Below is a small trained network, with its code and all its weights. Each question gives an input and a class and asks what happens when units are switched off, that is, made to give their printed mean instead of their output.

import numpy as np


def w(rows, s, z=0):
    codes = np.array(rows[::2]) - 128.0
    scale = np.full(codes.shape[1], s)
    scale[-1] = z or s
    return codes * scale


def norm(h):
    return h / np.sqrt((h * h).mean(-1, keepdims=True) + 1e-5)


def f(y):
    return np.maximum(y, 0)


def log_softmax(a):
    a = a - a.max(-1, keepdims=True)
    return a - np.log(np.exp(a).sum(-1, keepdims=True))


def net(x, mask):
    res = np.array(x, float).reshape(1, 8) / 4 @ E
    u = 0
    for l in range(4):
        y = f(norm(res) @ A[l][:, :-1].T + A[l][:, -1])
        res = res + np.where(mask[u : u + 4], y, B[l][:, -1]) @ B[l][:, :-1]
        u += 4
    return log_softmax(norm(res)[-1] @ U[:, :-1].T + U[:, -1])


A, B = {}, {}
E = w([
[129,126,127],'x0',
[169,2,128],'x1',
[196,152,73],'x2',
[124,129,129],'x3',
[174,128,215],'x4',
[127,125,130],'x5',
[129,123,131],'x6',
[130,125,127],'x7',
],0.0095)
A[0] = w([
[78,154,74,140],'0.n0',
[147,142,6,254],'0.n1',
[56,59,97,149],'0.n2',
[188,141,120,68],'0.n3',
],0.018,0.0042)
B[0] = w([
[149,176,4,192],'0.n0',
[230,76,176,255],'0.n1',
[126,39,125,213],'0.n2',
[116,161,52,164],'0.n3',
],0.014,0.0092)
A[1] = w([
[107,89,5,254],'1.n0',
[155,37,109,210],'1.n1',
[74,141,96,137],'1.n2',
[52,95,225,194],'1.n3',
],0.016,0.0021)
B[1] = w([
[108,150,251,213],'1.n0',
[92,114,154,244],'1.n1',
[101,134,115,140],'1.n2',
[95,120,35,184],'1.n3',
],0.025,0.011)
A[2] = w([
[72,17,113,93],'2.n0',
[38,179,167,250],'2.n1',
[179,2,131,127],'2.n2',
[133,88,120,137],'2.n3',
],0.0097,0.0022)
B[2] = w([
[245,80,114,238],'2.n0',
[116,89,37,223],'2.n1',
[58,119,208,253],'2.n2',
[120,123,157,165],'2.n3',
],0.012,0.0053)
A[3] = w([
[115,63,253,243],'3.n0',
[14,135,254,46],'3.n1',
[196,201,11,157],'3.n2',
[122,65,123,3],'3.n3',
],0.0091,0.0007)
B[3] = w([
[91,246,46,255],'3.n0',
[96,247,101,211],'3.n1',
[196,122,57,178],'3.n2',
[119,76,174,161],'3.n3',
],0.012,0.0087)
U = w([
[79,176,167,255],'0',
[228,148,156,127],'1',
[42,58,191,59],'2',
[166,74,219,113],'3',
[108,127,26,135],'4',
[227,164,78,71],'5',
[93,8,92,88],'6',
],0.016,0.0053)

Each question gives the input, the list of numbers given to net, and the class t.
The units are the neurons (one row each of A and B). Each row of codes is followed by its name. A weight is (code - 128) times the scale printed after its matrix; where a second scale follows, it is the last column's (A, B and U).
mask holds one flag per neuron, layer by layer. A switched-off neuron (its flag False) gives its mean, the last column of its row in B, instead of its output. The means were averaged over made-up inputs and are rounded, as every weight is.
A unit's drop is (log p(t) with every unit on - log p(t) with that unit switched off) / (log p(t) with every unit on - log p(t) with every unit switched off).
The circuit of an input: a set's keep is (log p(t) with only the set's units on - log p(t) with every unit switched off) / (log p(t) with every unit on - log p(t) with every unit switched off). Starting from the 12 units with the biggest drops (on a tie, the unit counted first), units are removed one at a time, each time the one whose removal leaves the highest keep (on an exact tie, the one counted first), for as long as the keep stays at least 0.8.
circuit, biggest first: the units of the circuit, biggest drop first
k most important neurons: the k neurons with the biggest drops, biggest first
top k neurons in layer l: the k neurons of layer l with the biggest drops, biggest first
drop of u: that unit's drop, to one decimal
input [8,8,-2,-5,8,0,-6,-1], class 6: circuit, biggest first	(1.n0)
input [-1,-8,2,-8,-6,-3,-2,-5], class 1: circuit, biggest first	(0.n1; 1.n1; 0.n2; 3.n0)
input [3,-8,0,-2,7,-3,-6,7], class 4: 2 most important neurons	(0.n1; 1.n0)
input [3,1,8,-3,2,-7,8,-7], class 0: 2 most important neurons	(2.n2; 2.n0)
input [5,-2,-3,-5,7,-7,-8,-5], class 4: 2 most important neurons	(0.n1; 0.n0)
input [0,-5,-1,4,7,-8,0,5], class 4: 2 most important neurons	(0.n1; 0.n0)
input [-4,2,-5,-6,2,2,-2,5], class 6: 2 most important neurons	(0.n0; 1.n3)
input [0,8,1,-3,1,-4,-7,-5], class 0: 3 most important neurons	(0.n1; 3.n0; 3.n1)
input [-4,6,1,-5,8,7,5,7], class 0: top 2 neurons in layer 1	(1.n2; 1.n3)
input [6,-4,4,-3,4,6,-6,4], class 5: top 2 neurons in layer 0	(0.n0; 0.n2)
input [-6,-7,7,-2,-5,-3,-3,8], class 1: 2 most important neurons	(0.n1; 1.n3)
input [2,-5,3,1,8,0,-1,3], class 5: 4 most important neurons	(1.n0; 1.n1; 2.n2; 0.n1)
input [-7,-2,4,7,7,-3,-7,-5], class 5: 3 most important neurons	(1.n0; 1.n1; 0.n1)
input [6,4,1,-1,-8,8,1,-1], class 3: circuit, biggest first	(0.n1)
input [-7,-7,3,-6,5,-1,2,3], class 5: 2 most important neurons	(1.n0; 1.n1)
input [-6,8,7,-3,-2,-5,-3,-7], class 3: top 2 neurons in layer 0	(0.n1; 0.n0)
input [4,-5,1,0,8,-7,-4,-8], class 5: 2 most important neurons	(1.n1; 1.n0)
input [-3,-5,2,-5,-5,-8,-5,8], class 1: 2 most important neurons	(0.n1; 0.n2)
input [5,2,6,6,2,-6,-3,2], class 0: 2 most important neurons	(2.n2; 2.n0)
input [6,-5,5,6,3,2,0,0], class 5: 2 most important neurons	(1.n0; 0.n2)
input [-5,6,1,4,-5,2,5,-8], class 3: top neuron in layer 2	(2.n0)
input [1,-2,1,8,5,2,1,7], class 5: top 2 neurons in layer 1	(1.n1; 1.n0)
input [1,-8,1,7,-3,-7,-1,0], class 1: top 2 neurons in layer 0	(0.n1; 0.n2)
input [4,2,-3,7,4,-4,-1,7], class 6: top 2 neurons in layer 3	(3.n0; 3.n1)
input [-4,-6,5,-1,-5,7,1,0], class 1: top 2 neurons in layer 1	(1.n3; 1.n0)
input [-7,4,-3,-4,2,8,6,-8], class 6: top 3 neurons in layer 0	(0.n0; 0.n1; 0.n3)
input [8,3,-7,-6,7,2,4,5], class 6: drop of 3.n0	0.1
